Here is a tiny trained network, its code and every weight. The questions are about switching its units off for an input and a target symbol, where a switched-off unit gives its printed mean instead of its output.

import numpy as np


def w(rows, s, z=0):
    codes = np.array(rows[::2]) - 128.0
    scale = np.full(codes.shape[1], s)
    scale[-1] = z or s
    return codes * scale


def f(y):
    return np.maximum(y, 0)


def softmax(a):
    e = np.exp(a - a.max(-1, keepdims=True))
    return e / e.sum(-1, keepdims=True)


def log_softmax(a):
    a = a - a.max(-1, keepdims=True)
    return a - np.log(np.exp(a).sum(-1, keepdims=True))


def net(x, mask):
    ids = ['ΘΛΠΨαβγδζμξτω'.index(c) for c in x.split()]
    T = len(ids)
    res = E[ids] + P[:T]
    r = res
    for j in range(3):
        rows = slice(4 * j, 4 * j + 4)
        q, k, v = (r @ M[0][rows].T for M in (Q, K, V))
        z = softmax(np.where(np.tri(T) > 0, q @ k.T / 4**0.5, -1e9)) @ v
        o = O[0][rows]
        res = res + np.where(mask[j], z, o[:, -1]) @ o[:, :-1]
    y = f(res @ A[0][:, :-1].T + A[0][:, -1])
    res = res + np.where(mask[3:7], y, B[0][:, -1]) @ B[0][:, :-1]
    return log_softmax(res[-1] @ U[:, :-1].T + U[:, -1])


Q, K, V, O, A, B = {}, {}, {}, {}, {}, {}
E = w([
[117,120,81,74],'Θ',
[148,115,198,91],'Λ',
[101,212,75,127],'Π',
[203,60,158,117],'Ψ',
[89,98,60,131],'α',
[82,153,70,165],'β',
[105,56,70,78],'γ',
[194,154,193,117],'δ',
[106,3,163,120],'ζ',
[55,191,54,100],'μ',
[166,93,132,89],'ξ',
[141,105,167,114],'τ',
[120,112,153,105],'ω',
],0.012)
P = w([
[73,105,174,199],'0',
[181,144,65,123],'1',
[70,158,135,49],'2',
[85,124,76,69],'3',
[175,131,25,133],'4',
[92,7,126,155],'5',
[79,129,89,21],'6',
],0.013)
Q[0] = w([
[99,111,127,166],'head 1',
[102,192,137,9],'head 1',
[100,133,131,80],'head 1',
[144,90,59,25],'head 1',
[190,192,160,130],'head 2',
[164,84,40,85],'head 2',
[83,201,206,17],'head 2',
[75,175,123,196],'head 2',
[142,110,158,229],'head 3',
[23,58,144,83],'head 3',
[162,118,126,205],'head 3',
[77,166,164,39],'head 3',
],0.014)
K[0] = w([
[156,102,96,127],'head 1',
[42,134,210,172],'head 1',
[130,124,146,173],'head 1',
[105,175,171,222],'head 1',
[188,189,160,144],'head 2',
[120,99,41,115],'head 2',
[96,188,184,7],'head 2',
[75,168,127,193],'head 2',
[143,89,128,60],'head 3',
[55,153,199,103],'head 3',
[157,129,99,59],'head 3',
[107,92,166,238],'head 3',
],0.014)
V[0] = w([
[177,145,104,180],'head 1',
[189,50,128,145],'head 1',
[184,133,82,171],'head 1',
[142,117,130,140],'head 1',
[171,117,107,77],'head 2',
[95,135,159,102],'head 2',
[122,114,113,115],'head 2',
[181,168,164,127],'head 2',
[127,119,41,74],'head 3',
[131,68,108,174],'head 3',
[139,251,134,187],'head 3',
[131,116,215,63],'head 3',
],0.015)
O[0] = w([
[66,148,198,126,119],'head 1',
[130,72,189,74,124],'head 1',
[62,138,216,85,107],'head 1',
[128,114,138,122,132],'head 1',
[125,91,176,203,161],'head 2',
[119,131,83,175,133],'head 2',
[124,149,137,153,174],'head 2',
[134,42,134,139,2],'head 2',
[143,126,46,203,116],'head 3',
[88,80,114,91,181],'head 3',
[118,228,223,200,105],'head 3',
[247,102,170,72,69],'head 3',
],0.013,0.0065)
A[0] = w([
[211,85,70,3,2],'neuron 1',
[41,190,113,22,223],'neuron 2',
[225,232,119,220,50],'neuron 3',
[212,194,151,10,9],'neuron 4',
],0.0068,0.0018)
B[0] = w([
[54,254,104,108,226],'neuron 1',
[155,14,204,144,246],'neuron 2',
[205,70,166,163,201],'neuron 3',
[251,122,121,100,185],'neuron 4',
],0.0089,0.012)
U = w([
[152,118,87,129,125],'Θ',
[210,183,91,118,134],'Λ',
[98,193,192,161,199],'Π',
[129,114,143,96,127],'Ψ',
[99,3,122,136,233],'α',
[44,148,176,128,60],'β',
[73,160,61,136,4],'γ',
[201,76,174,130,85],'δ',
[121,154,86,85,5],'ζ',
[181,162,101,183,157],'μ',
[137,135,114,112,102],'ξ',
[143,154,132,109,189],'τ',
[134,153,115,110,147],'ω',
],0.007,0.0026)

Each question gives the input, a string of symbols that net reads in full, and the target symbol t.
The units are the heads (4 rows each of Q, K, V and O) and the neurons (one row each of A and B). Each row of codes is followed by its name. A weight is (code - 128) times the scale printed after its matrix; where a second scale follows, it is the last column's (O, A, B and U).
mask holds one flag per unit, heads first, then neurons. A switched-off unit (its flag False) gives its mean, the last column of its rows in O or B, instead of its output. The means were averaged over made-up inputs and are rounded, as every weight is.
A unit's drop is (log p(t) with every unit on - log p(t) with that unit switched off) / (log p(t) with every unit on - log p(t) with every unit switched off).
The circuit of an input: a set's keep is (log p(t) with only the set's units on - log p(t) with every unit switched off) / (log p(t) with every unit on - log p(t) with every unit switched off). Starting from all 7 units, units are removed one at a time, each time the one whose removal leaves the highest keep (on an exact tie, the one counted first), for as long as the keep stays at least 0.8.
circuit, biggest first: the units of the circuit, biggest drop first
most important unit: the unit with the biggest drop
top k neurons: the k neurons with the biggest drops, biggest first
which heads matter: for each layer, one digit per head in row order, 1 if its drop is at least 0.15 and else 0, layers parted by /
input Π α δ μ, target Π: circuit, biggest first => head 3
input ζ Π β, target ζ: which heads matter => 101
input Λ α α ζ Π δ Λ, target Λ: which heads matter => 101
input α Π ζ, target α: circuit, biggest first => head 3; neuron 2
input α ζ α δ, target α: circuit, biggest first => head 3; head 2
input Λ ξ Π α β Π Π, target Λ: circuit, biggest first => head 3; neuron 4; neuron 1
input α τ Ψ, target α: circuit, biggest first => head 3; head 2
input α Λ α α Ψ α τ, target α: circuit, biggest first => head 3; neuron 2
input μ ξ Ψ Θ α Ψ δ, target μ: top 3 neurons => neuron 3; neuron 2; neuron 1
input ζ α Λ ω β ω, target Λ: circuit, biggest first => head 3; neuron 1
input β δ δ α, target β: which heads matter => 001
input ζ Ψ α ζ Θ α ω, target ζ: circuit, biggest first => neuron 1; head 3
input δ Ψ α ζ, target δ: top 2 neurons => neuron 4; neuron 1
input α α Π δ δ τ, target Π: circuit, biggest first => head 3; head 1
input Λ Θ δ β, target Λ: top neuron => neuron 4
input Λ α δ μ Ψ δ δ, target Λ: top 2 neurons => neuron 4; neuron 1
input δ β γ, target δ: circuit, biggest first => head 3; neuron 4
input β α δ ω Π, target μ: circuit, biggest first => head 3; neuron 3
input α α β, target α: circuit, biggest first => neuron 2; head 3
input ζ Π δ μ α δ δ, target ζ: most important unit => neuron 1
input α μ ω, target α: top 2 neurons => neuron 1; neuron 2
input Λ α δ ζ α, target γ: top 3 neurons => neuron 2; neuron 4; neuron 3
input α Π Π ζ α, target μ: top 2 neurons => neuron 3; neuron 1
